In the rows, 128 means zero.
Rows near named flat spaces through zero (a row that begins with a name and a colon came from that space):
zt_pb: [139 109 129 128 140 101  90  91 121 139 159 102 122 122 134 143 170 166
 140 125 136 101 177 158]
gs_jc: [118 130 140 151 130 124 154 130 146 100 153 154 127 152 107 141 131 119
 105 109 139 170 151 150]
gs_jc: [144 115 121 149 134 121 150 130 134 137 110  85 121 164  76 143 179 140
 122 117 155 107 165 160]
ht_hd: [ 85 143 153  94 169 106 126  74 109 110 187 158 109 111 181 179 136 164
 183 110  68 151 170 135]
hl_gb: [142 105 127 114 120 135 167 138 129 129 116 106 118 150  89 132 111 110
 137 122 143 148 162 120]
ht_hd: [140 106 121 121 138 146 147 127 135 127 142 108 101 129 104 107 120 136
 102 128 135 146 148 107]
hl_gb: [134 170 135 145 145 103 108 121  84 123 113 174 150 135 181 167 128 143
 149 138  73  95  73 135]
ht_hd: [ 61 152 144 114  99 103  55 110 155 140 138 142 175  77 187 138 161 119
 187 122 145 103 125 173]
gs_jc: [111 130 137 132 144 151 183 165 127 133 114 113  92 148 106 130 142 129
 104 120 127 155 124 114]
ht_hd: [110 154 175 120 157 109 117 174  33 167 117 145  86 115 232 176 139 168
 140 150  60 115  66 104]
ht_hd: [163  93 142 168  97 122 144 159 142 101 158 151 127 161  89 113  95  97
  59 121 183 192 158 145]
gs_jc: [100 123 163 125 103  91  97 151 107 163 115 106 138 124 160 169 173 127
 174 124 155 108 153 175]
zt_pb: [138 128 127 126 143 156 171 159 112 128 115 129  95 138 120 113 101 126
  94 136 108 152  97  84]
hl_gb: [ 76 128 148 103 130 135  91 128 137 142 166 130 109  74 183 111 137 143
 130 129 127 145 126 118]
hl_gb: [152 122 110 125 164 148 176 114 123 118 128 111  95 152  89 125 127 149
 110 125 103 133 140 101]
gs_jc: [ 77 135 154 122 128 131 136 171 121 165 105  93 104 120 146 144 182 135
 142 123 141 121 124 141]
zt_pb: [ 30 207 110 111 121 144  78 107 184 134  91 152 190  65 181 113 169 114
 191 124 108  70  47 145]
zt_pb: [124 128 141 150 100 107 103 150 129 140 113 125 151 134 133 140 153 115
 131 127 162 114 128 166]
hl_gb: [ 55 152 152 129 137 134 117 145 146 139 142 132 115 101 165 133 178 141
 127 116 130 139 114 147]
gs_jc: [106 137 126 109 124 113  74 116 119 170 104  89 141  95 164 136 178 150
 179 138 129  61 121 146]
ht_hd: [108 159 148 132  91  99  40 151 100 153 107 167 176  82 225 131 120 115
 155 153 121  85  51 141]
zt_pb: [111 100 154  90 151 138 179 156  94 162 126  73  61 136 124 153 146 150
 147 123 118 151 174 104]
gs_jc: [ 48 168 154 142 140  92  94  91 156 116 163 153 155 116 165 181 210 150
 175  96 125 119 157 207]
ht_hd: [ 61 157 142 106 127 117  90 124 133 159 112 111 142  91 178 150 185 140
 190 124 121  87 116 155]
hl_gb: [192  93 118  99 120 125 168 121  93 123 111 117 123 159  94 140  59 107
 156 136 115 140 162  93]
hl_gb: [ 73 133 142 103  85 126  97 136 164 135 127 135 162  89 153 118 121  88
 170 121 161 140 133 145]
gs_jc: [107 130 158 156 150 144 235 175 131  98 139 146  82 191  78 161 135 116
  82  97 129 215 155 135]
zt_pb: [199 113 123 178 112  93  85 111 113 100 159 170 157 151 127 127 101 129
  80 138 144 127 129 154]
ht_hd: [144 141 124 167  84 112 111 154 141 122  89 150 183 149 113 129 124  86
 122 130 166 110  97 164]
hl_gb: [192  88 109 121  72 111  85 114 135 125 122 127 175 123 108  99  63  85
 138 145 173 118 149 127]
zt_pb: [143  96 105 105 144 159 181 111 156 121 135  84  96 143  58 105 120 129
 119 117 141 151 182 102]
zt_pb: [ 72 138 161 117  66  87 101 141 150 137 105 138 192 124 146 174 146  72
 216 108 175 127 162 199]
hl_gb: [125 127 115 120 113 136 138 120 155 121 114 123 148 130 100 118 117 104
 144 122 144 129 137 130]
zt_pb: [101 108 127  89 156 163 184 143 132 158 114  56  68 127  94 121 161 148
 138 120 128 136 163  97]
ht_hd: [147  88 139 120 170 134 198  92 132  81 213 139  68 163  80 143 101 151
  92 101 113 220 225 114]
gs_jc: [ 52 173 128 109 157 161 118 122 154 127 143 150 115  75 179 105 145 145
 128 126  89 133  72 102]
[111 140 125 154 124 115  75 133 138 158 114  99 141 112 144 123 202 153
 121 133 154  71 110 168]	zt_pb
[159 105 118 155  99 127 136 141 153 120 118 115 145 156  72 112 126 102
  98 123 181 136 152 150]	zt_pb
[154 109 121 135  87 117 123 137 142 127 107 121 162 144  95 122 108  90
 137 128 171 125 146 147]	hl_gb
[159 109 112 144 104 125 110 125 149 125 124 118 149 134  96 104 121 113
 107 131 167 119 140 140]	hl_gb
[ 22 122 172  85 127 138  71 173 128 207 141  61  75  43 212 114 215 166
 148 133 153 114 127 130]	ht_hd
[124 115 137 123 131 127 126 122 130 121 159 134 114 120 134 125 119 134
 117 124 131 154 149 125]	ht_hd
[139 137 145 150 105 114 122 160 108 122 116 166 148 140 149 139 101 103
 115 135 131 142  96 135]	zt_pb
[ 86 141 112  86 158 135 128  67 155 126 143 106 127 102 128 137 158 153
 190 113 100 107 164 129]	ht_hd
[199 134  86 157 104 136 130 131 131 112  76 145 175 156  85  98  79  93
 104 147 135  94  76 112]	ht_hd
[137 120 121 164 122 129 116 138 151 129 131 113 130 138 100 109 163 134
  82 125 168 120 132 154]	hl_gb
[102 169 120 169 100 110  50 120 165 122 120 165 195 101 161 113 162 116
 122 131 153  84  73 179]	hl_gb
[ 94 141 133 118 133 143 122 141 135 139 126 126 118 103 152 116 139 132
 127 130 121 129 103 116]	gs_jc
[103 188 124 164 116 108 108 127 139 115  86 172 193 141 145 158 156 108
 157 122 117  85  70 174]	hl_gb
[ 21 181 161  84 137 137 178 145 134 131 101 148 131 117 166 181 144 104
 217 103  86 153 114 132]	hl_gb
[ 58 124 174 112 158 143 186 175 117 151 144  97  55 132 138 157 180 152
 122 107 124 180 159 127]	hl_gb
[184  99 111 136 113 155 154 147 133 106 134 144 118 140  91  78  51  99
  64 141 143 171 114  80]	gs_jc
[105 121 164 133 135 110 142 134 118 117 169 146 107 139 142 162 139 136
 125 111 128 175 168 151]	ht_hd
[158  91 108 132  78 109  34 129 143 181 100  58 162  94 124  88 169 128
 135 151 205  48 140 160]	gs_jc
[122 139 140 139 143 116  75 122 105 136 159 149 118  97 191 124 142 164
 106 142 106 114  96 127]	hl_gb
[118 123 111 144 134 146 103 116 169 126 153 113 121 106 114  84 159 146
  81 127 155 124 128 134]	hl_gb

Rows near named flat spaces through zero (a row that begins with a name and a colon came from that space):
gfmg: [132  92 118 125  97 140 163 127 132 141 107 134 175 109 173  88 111 154
 156 145  79 176 176 135]
lclp: [ 95  92  92 115 123 137 135 115 143  93 127 135 121 168 113 138 106 131
 122  77 114  92 117 137]
zszr: [ 94 109 141 143 106 140 119 141 104 164 124  73 165  79 166  54 124 190
 117 151 152 153 158  86]
nbnz: [ 99  72 141 139 135 145 142 128 109 129 123 177 115 105 141  79 134  94
 138  95  51 127 148 177]
nbnz: [117  65 162 131 109 156 145 135 114 118 129 173 103 106 146 107 139 116
 132 131  79 117 143 157]
gfmg: [130 205 117 165 187 142  79  95 114 125 115 142 117 130 102  84 144  69
  91  93 144 162 175 185]
lclp: [ 86  97 129 117 110 119 142 135 140 129 133 112 113 142 139  98  92 162
 121  97 156  99 123 123]
cddd: [109  94  76 119 119 119 160 129 125 142 115  89 210 112 144 128 124 175
 154 134  75 162 133  80]
nbnz: [159 117 128  94  64 106 158 150 174 136 127 120 127 167 156 140  90 162
 152 138 154 108 114 116]
cddd: [125 157 138 158 154 128 107 118 112 132 134 150  97 120 136  47 115  84
  98 104 130 151 165 176]
zszr: [172 140  39 138 146 106 155 117 110  73 174  98 173 141 113 178 128 137
  83 184  85 179 116  42]
dsgz: [113 105 153 150 167 116 147 130  79 140 148 140 131  64 147  97 126 117
 137 166  84 175 133 116]
dsgz: [160 119 113 109 103  86 201 154 160 108 161 134 109 160 125 168 130 151
  90 147 126 124 123 102]
cddd: [107 131  83 121 112 108 156 133 163 144 112 113 151 163 133  77 114 145
 110  64 121 129 162 150]
nbnz: [108 138 151 128 162  73 148 148 129 181 127 153 106 115 130  83 118  83
 160  78  99 123 109 177]
lclp: [127 176  85 162 184 128  77 101 100 121 130 134 135 131 106  82 129  58
 112  88  97 151 134 157]
zszr: [107 115 118 154 151 103 148 143  97 131 166 119 116 101 130  69 135 123
  76 124 101 144 137 108]
lclp: [ 67 112 162 142 192 117 181  89  99 112 132 142 115  79 163  80  48 162
 132 156 156 215 188 142]
lclp: [ 89 124 126 166 199 172  84  82  80  85 129 170 100 109 101 102 133  64
 106  96  94 141 151 177]
zszr: [ 82  94 150 134 139 143 127 125 115 107 140 139  85 124 116 116 128 132
  98 104 144  95 127 138]
dsgz: [135 113 110 161 156 113 167 129  76 120 167 112 160  67 156  84 125 146
  91 198  79 215 164  72]
lclp: [110  95 172 146 134 162  87 139  87 127 141 145  91  91 116 121 169 100
 118 133 111  87 103 130]
zszr: [119 111 112 106  90 106 194 135 158 114 142  80 147 143 155 138  83 228
  99 166 189 152 153  67]
cddd: [148 138 119 133 123 168 107 128 132 112 115 135 136 137  86 187 214 117
  95 125 113 103 137 131]
dsgz: [151 171  79 120 147  83 112 120 140 145 124 120 156 159 130 118  79  87
 178 100 106 142  91 135]
gfmg: [ 69  91 104 125 148 139 133  97 107 106 124  92 166 110 144 122  68 181
 150 138 140 156 130  86]
cddd: [ 69 113  96 124 150 128 128 106 137 123 108 124 139 149 120  98  95 130
 137  57 122 119 137 156]
nbnz: [101 115 188 136 160 116 183 143 125 176 103 180 115  78 130 102 180 109
 137 107  81 155 178 199]
cddd: [162 146 124 140  99 158 105 139 131 126 126 119 135 131 117 134 188 129
  86 144 132 120 150 120]
dsgz: [114  87 143 128 135 129 146 142 100 123 148 120 132  91 121 167 158 150
 126 165 104 121 101  81]
gfmg: [121 112  70 124 102 150 143 108 146 121  97 108 197 143 152  99 108 164
 137 114  97 169 180 125]
dsgz: [168 111 176 101  51 125 161 165 165 127 144 126  88 147 150 160 130 180
 109 177 190  91 122 103]
zszr: [191 123 104 104  89 116 172 153 161 127 126 141 157 151 117 207 182 131
 135 156  77 123 116 110]
zszr: [155 127 149 111 111 123 157 132 161 133 110 180 106 150 135 141 128 101
 153 114 108 123 143 187]
gfmg: [142 125 179 107  76 151 113 145 154 125 125 122  88 146 127 168 140 161
 121 149 205  73 113 121]
gfmg: [155 114 130 128 119 111 184 144 132 147 125 149 154 104 150 121 150 131
 136 157  70 174 161 134]
nbnz: [128 124 167 105 112 136 162 125 160 150  87 150 137 124 143 154 130 154
 170 134 143 143 161 167]
lclp: [156 113 118 101 111 110 179 137 149 119 130 128 151 137 126 207 137 157
 149 167 111 135 110  95]
gfmg: [110 146 106 180 190 130  89 118  59 150 141 113 164  63 127  51 154  85
 110 131  65 184 145 117]
zszr: [129 151 137 132 145 132  88 119 123 146 110 140 127 127 124 116 123  88
 164 106 123 121 113 161]
nbnz: [138 118 126 101  88  81 199 164 173 164 124 119 142 145 146 125 128 168
 132 118 125 127 138 125]
gfmg: [112 131 153 156 135 147  67 141  89 158 132 115 119  90 127  72 160 101
 119 118 124 107 115 129]
zszr: [158  95  96 132 119  99 179 159 124 129 155 156 137 125 125 126 171  98
 107 127  24 133 123 122]
nbnz: [191 120  98 108  61 149 117 126 151  66 155 116 118 183 137 186  98 153
 110 182 163 103 102  74]
lclp: [135 125  93 132 117 118  90 149 120 137 143 112 133 145 109 120 151  96
 124  94  93  79  75 109]
cddd: [ 64 150 129 150 208 121 119 105 101 143 115 121 134  96 100 105 140 114
 119  85 130 151 145 152]
dsgz: [130  53  79 115  57 144 212 135 158  80 141 124 152 156 162 111 111 203
  73 144  96 149 192  97]
gfmg: [110 157 109 136 155 139 107 104 126 111 122 110 133 139 108 134 123 133
 108 114 162 136 141 127]
lclp: [229 197 157 119  92  95  88 178 153 194 123 144 118 142 119 153 191  57
 166 138 114  89  73 150]
lclp: [181 144 160 119  52 185 101 134 165 141  85 141 135 144 150 129 165 142
 133 149 158 119 178 164]
zszr: [127 186 147 129 145 131  54 129 124 170 104  93 140 121 104 148 152 114
 162 115 180  99  86 124]
cddd: [100 116  95 136 147 121 143 121 111 147 117  98 188  98 140 100 123 154
 141 127  93 172 146 103]
dsgz: [ 58  96 111 121 194 103 166 105 119 153  95 153 165 105 124 116 102 108
 198  65  51 156 128 174]
dsgz: [143 197 155 135 159 126  79 128 135 133 127 136  81 147  79 166 171  82
 106 104 184  87 103 158]
lclp: [165 188 178 124 183  92 151 122 139 142 122 186  85 125 107 179 139  69
 155 141 138 153 125 188]
cddd: [147 107  61 105  93 111 188 130 173 135 100 136 194 164 147 125 118 142
 156  99  52 158 160 143]
dsgz: [133  93 152 109  77 135 161 147 146 129 129 117 127 126 151 143 126 184
 126 162 152 118 136 101]
nbnz: [133 153  60 141 166  91 176 135 129 115 153 104 162 136  86 159 183 135
  58 120  90 157 142  88]
nbnz: [143 140 113 144 103 145 117 130 130 129 127 117 139 131 143  77 136 134
  92 128 131 146 171 131]
gfmg: [106  82  99 125 103 145 168 115 134 143  91 124 201 108 178  70  99 170
 163 126  71 190 194 138]
cddd: [138 111 119 127  92 148 107 118 131 115 125 133 127 144 164  79  75 126
 144 129 129 130 139 138]
gfmg: [101 134 130 117 111 152 117 118 156 130  97 111 133 150 120 132 132 162
 122  95 178 106 151 144]
cddd: [123 134  95 129 121 123 143 119 147 139 107 130 157 144 145  77 106 127
 133  92 105 156 169 159]
zszr: [137 107  96 115  99 124 151 116 141 130 112 120 178 134 176  96  65 155
 174 143 102 173 150 120]
dsgz: [140 110 145 117  91 131 141 143 135 131 133 116 128 124 147 136 123 162
 131 161 147 122 125 102]
nbnz: [ 78 106 151 153 184 129 133 120  97 158 109 181 118  84 127  58 147  67
 146  69  49 146 157 208]
[134 139  60 138 172 111 102 119  99  89 166 105 142 144  79 184 145  95
 105 125  90 111  62  70]	zszr
[148 131  92 125 117 142 118 121 137 113 120 129 151 150 118 149 143 118
 128 121 101 125 127 126]	lclp
[209 182 109 107  71 111 119 158 178 164 109 111 160 168 126 163 167 125
 142 138 137 114 117 122]	lclp
[112 122 119 120 101 109 133 145 143 161 121  98 147 133 151  79 105 156
 138 104 139 121 129 120]	nbnz
[136 141 139 140 171 106 114 119 100 111 158 155  87 121 123 124  96  75
 136 138 119 133  94 136]	gfmg
[135 129 144 121 136 120 134 132 126 122 138 133 113 125 117 169 135 128
 132 147 139 118 105 116]	nbnz
[151  85 117 103  74 101 198 149 161 116 144 143 122 155 164 121  87 158
 130 143 108 132 137 120]	dsgz
[173 191 122 170 124 175  29 113 109 150 101 143 138 123 136  41 157  48
 123 107 109 147 169 188]	lclp
[100  91  73 109  95 133 160 116 145 141  95  79 223 127 168 107  83 206
 171 129 107 172 158  89]	dsgz
[119 106  60 137 135 120 162 122 126 133 116 128 192 125 137  87 136 123
 126  97  34 174 166 134]	cddd
[125 151 146 157 161 142 119 125  97 121 144 120 117  93 109 128 175 129
  73 158 146 151 154 112]	dsgz
[134 133  92  83  94  97 174 137 199 127 109 120 139 200 112 184 114 159
 141  82 149  92 114 135]	dsgz
[ 88 130 164 117 145 102 125 136 129 134 145 110  81 132 115 140  99 147
 125 114 200  85  85 115]	cddd
[115 123 106 127 109  92 139 154 121 158 149  64 162 113 150  89 107 180
 118 143 145 136 111  60]	lclp
[158 139 114 133 141 148 119 119 121  88 140 142 121 138  91 199 175 107
 100 152 114 120 117 114]	zszr
[162 139 137 125 128 119 159 121 141 120 126 166 118 134 144 128 111 109
 137 147 113 164 157 161]	gfmg
[124 126 107 135 133 120 125 132 119 123 142 116 131 130 122 116 130 124
 110 120 116 125 119 112]	nbnz
[124 129 160 143  62 212  60 117 134 151  76 113 146 116 171  40 134 157
 127 124 175 130 204 166]	gfmg
[ 98 129 172 131 129 158 101 129 135 121 120 145  69 139  99 133 161 119
  94  88 177  69 132 168]	lclp
[154 113 146 108 140  97 166 144 129 127 143 157 116 121 114 207 145 110
 163 159  90 118  78 115]	lclp
[ 73  80 132 115 155 134 150 125 120 129 114 135 141 111 101 178 157 140
 153 100  91 102 104 127]	dsgz
[127 107 183  77 105  86 251 157 203 157  98 176 105 148 126 200 153 170
 152 114 137 118 157 183]	gfmg
[150 146 133 135 121 129 118 138 132 140 126 139 120 131 123 118 155 104
 117 121 119 122 135 147]	gfmg
[ 83 135 178 127 128 147  94 112 131 156  96 124 110 116 156  67  77 143
 162 103 195 125 150 171]	zszr
[ 69 130  54 161 180 151  87  96  86 114 124  80 187 110 101  90 143 132
  94  87  96 152 143  97]	nbnz
[ 86 148  59  87 141  76 186 113 206  96 121 114 115 232  84 176  78 158
 103  28 181  86 118 147]	lclp
[177 115 145 115  95 160 118 133 142 117 111 173 122 141 121 186 169  95
 157 145  88 103 117 155]	lclp
[111 171 165 134 238  55 193 132 112 160 138 164 107  85  85 181 167  87
 137 126 103 170 116 157]	cddd
[168 140 163 130 122 117 159 144 133 140 133 158 110 113 136 139 156 115
 122 163 118 149 148 145]	gfmg

Rows near named flat spaces through zero:
fm_lq: [ 94 164 150  96 185  46 125  73 122  38 163  88 125 140  59 125 110 169
 148  68 133 116 162 158]
fm_lq: [128 111 108 164 115 143 139 154  86 150 111 127 107 146 192 119 135 126
 105 165 118 114 111  95]
zh_gj: [141 124 131 153 113 159 117 137 112 174 140 119 129 143 136 119  93  93
 125 150 140 143  83 126]
zh_gj: [ 82 141 142 111 136  83 109  77 136 100 111 107 171 155 113 100 140 149
 174  83  98 146 139 145]
fm_lq: [124  68  99 136 109 134 134 169  52 151 129 160 108 134 141  83 123 135
 148 138 104  94 116  91]
zh_gj: [ 99 101 106 140 139 155 150 150  90 101 146 160  85  95 169 155 146 107
 115 149 157  92 149 139]
fm_lq: [ 67 180 155 166 198  92 126 115 164 132 133 109 169 141 122 122 105  97
 207 108 159 137 103 205]
hz_cq: [159 172 133  96 137 111 109 134 213 132 132 138 155  85  81 158 157 149
 160 114 127 148 170 146]
hz_cq: [ 89 137 147 122 151  90 127  73 126 101 137 109 152 165  96 103  96 127
 131  80 129 132  96 153]
zh_gj: [108  80 106 168 137 131 147 207  54 163 103 155 114 132 174  80 136 130
 197 162 108  88 129 110]
sm_pm: [122 158 113  93 192  79 142 117 152  53 207 156  87  70  58 178 122 147
 106  89 178  81 163 163]
zh_gj: [102 127 153 151 132 157 120 120 105 136 129 101 135 143 141 123 102  84
 161 141 149 149 112 162]
sm_pm: [107 163 151 153 131  96  97  99  93 121 108  46 145 184 154 101 120 145
 173 136  98 162 135 119]
zh_gj: [104  33 103  68  55 182 141  83 100  95 117 200 122 109 134 124 161 117
  59  94 110 114 133 107]
zh_gj: [118 121 110 137 134 137 129 127 111 128 166 147 107 115 131 141 112 107
 107 130 153 110 107 134]
fm_lq: [ 62 153 152 128 144  88 104  41 117  88 136  80 162 177 119 107 106 122
 149  80 121 154 107 160]
zh_gj: [158 157 129  68 118 107 114  48 198  94 181 137 135 116  44 164 106 138
  36  68 145 143 105 131]
sm_pm: [127  64 126  77  82 116 118 106  42  78 114 114 113 150 103  81 139 176
 133 104  72 121 174  77]
hz_cq: [120 136 151 107 139  80  96  97 134 148 148 113 181 161  37  70  77 135
 195  70 107 149  88 147]
fm_lq: [135 126 147 116 117 147 114 123 167 164 122 139 168 125  90 116 112 102
 160 113 131 156 106 154]
hz_cq: [187 100 137 128  98 178 146 183 142 177  94 146 125 117 126 124 126 118
 113 162 125 135 123 107]
hz_cq: [143 172 109 149 164  63 137 130 146 128 140 117 120 149 130 127 121 171
  92 120 119 105 104 100]
sm_pm: [ 70 130 108 123 149 104 105 114  73  71 168 121 103 104 144 139 154 136
 183 122 131 109 185 144]
hz_cq: [114 124  94 125 103 154 109  99 143 144 168 166 126 105 147 157 135  97
  87 124 145 129  98 129]
hz_cq: [188 173 129 114 133 101  91 155 164 161 159 108 137 108  66 132 117 154
 170 132 119 148 145 116]
hz_cq: [120  80 198 101 122 143 165  93 159 140  64 134 196 184  53  61  71 101
 130  67 122 153  62 170]
sm_pm: [191 136 150 132 153 117 165 164 141 136 125 115 106 142  82 124  82 143
  81 135 145 112 104 115]
zh_gj: [119  97 143 122 105 184 142 126 114 109 107 131 115 115 157 147 143  98
 113 148 144 137 152 143]
zh_gj: [141  98 107 132 113 135 138 163 108 150 115 156 118 124 144 112 140 140
 125 141 110 108 126  98]
hz_cq: [143  91 149 119 103 176 138 156 119 143  95 134 132 120 126 118 131 109
 149 146 127 140 145 134]
sm_pm: [161 127 112 164 128 146 149 143 108 159 155 130  90 147 149 138  83 108
  41 156 155 109  61 100]
sm_pm: [152 129 162 132 120 120 124 147 113 140  79  79 146 164 121  91 122 151
 172 141  94 153 146 112]
sm_pm: [ 63  96 121 133 119 140 138  90 117 119 111 158 150 142 165 114 139 101
 122 104 126 123 100 149]
fm_lq: [128 101 116 131  97 138 108 136 117 183 121 150 158 141 125  88 120 118
 160 123 101 138  92 113]
hz_cq: [ 70  93  97 137 103 141  93  94  57 137 176 145 125 137 148 105 111  93
 149 116 127 123  93 129]
fm_lq: [144 154 157 119 144  93 126 104 141 113 125  86 141 160  85 114  99 149
 123 106 121 143 119 129]
fm_lq: [ 76 100 113 121 121 124 112 104  92 118 144 148 139 128 132 106 132 116
 164 104 119 121 124 140]
sm_pm: [ 52 155 133 175 180 106 132 111 102 103 138 105 127 145 176 131 121 102
 168 130 154 117 118 174]
fm_lq: [117 139 174 129 138 118 118  94 143 144 116  93 175 172  79  91  78 107
 164  97 128 163  85 163]
[114 141 124 137 113 120  99 105 104 127 131  95 133 148 153 122 134 133
 144 135 109 147 134 114]	sm_pm
[149  83 172 126 136 134 166 194  90 129  55 111 132 149 108  73 121 150
 192 143 103 121 163 125]	sm_pm
[ 99 187  98 164 145 116 104  75 155 135 191 121 121 130 166 175 114  96
  71 128 165 133  73 142]	sm_pm
[251 158 145 108 113 142 138 180 240 207 110 145 151 109  55 142 108 143
  85 140 129 152 100 104]	hz_cq
[178 107  79 101  63 128 124 128 156 159 104 173 130 123 153 129 178 177
  47 129  74 123 123  45]	zh_gj
[118 128 102 150 141 103 137 152 101 126 122 133 110 132 169 121 149 153
 130 143 113 100 137 102]	hz_cq
[128 125 131 141 176  98 158 171  94 105 136 126  97 125 113 118 112 146
 148 134 142  88 143 133]	fm_lq
[115 113 131 135  98 137 114 111 101 140 103 109 144 159 157 103 133 127
 137 132 100 147 119 110]	sm_pm
[122 150 142 103 137  99 108  83 176 133 148 131 171 136  61 116 102 126
 142  76 128 148  97 155]	hz_cq
[100 120 164  88 127 109 129  41  85  32 139  72 113 165  90 125 102 141
  85  83 130 139 147 138]	fm_lq
[ 73 119 144 140 160 129 148 105  84  70 136 111 106 136 147 135 117 107
 131 122 157 112 139 165]	fm_lq
[109 163 143 132 136 104  94 117 126 117 118  81 149 136 136 123 148 144
 201 132 108 157 171 139]	sm_pm
[139 135 172 126 151 123 139 158  97  87  93  68 112 135 119 122 132 150
 183 151 124 137 198 138]	hz_cq
[111  77 127  85  93 129 141  79 123 104 108 159 147 147 106 101 132 139
  84  79 102 124 110 115]	sm_pm
[ 92  87 109 123 124 152 141 139 110 119 130 178 121  99 149 131 150 108
 140 125 138 103 138 144]	sm_pm
[158 193 148 153 162  77 109 123 106 113 152  39 106 167 113 129  90 159
 129 144 128 141 132 110]	sm_pm
[141 117 118 103  89 132 102 112 117 128 128 123 132 128 123 122 145 145
 128 124  99 144 147  99]	sm_pm
[222 128 170 142 122 173 155 210 105 139  88  70  81 129 129 141 112 139
 116 204 137 140 174  98]	hz_cq
[107  57 150 106  95 230 166 132  94  77  98 151  91  90 169 166 156  75
  96 157 165 126 181 159]	zh_gj
[110 126 137 135 137 133 148 112 118  97 116 117 115 138 152 139 130 123
  98 130 140 122 131 136]	hz_cq
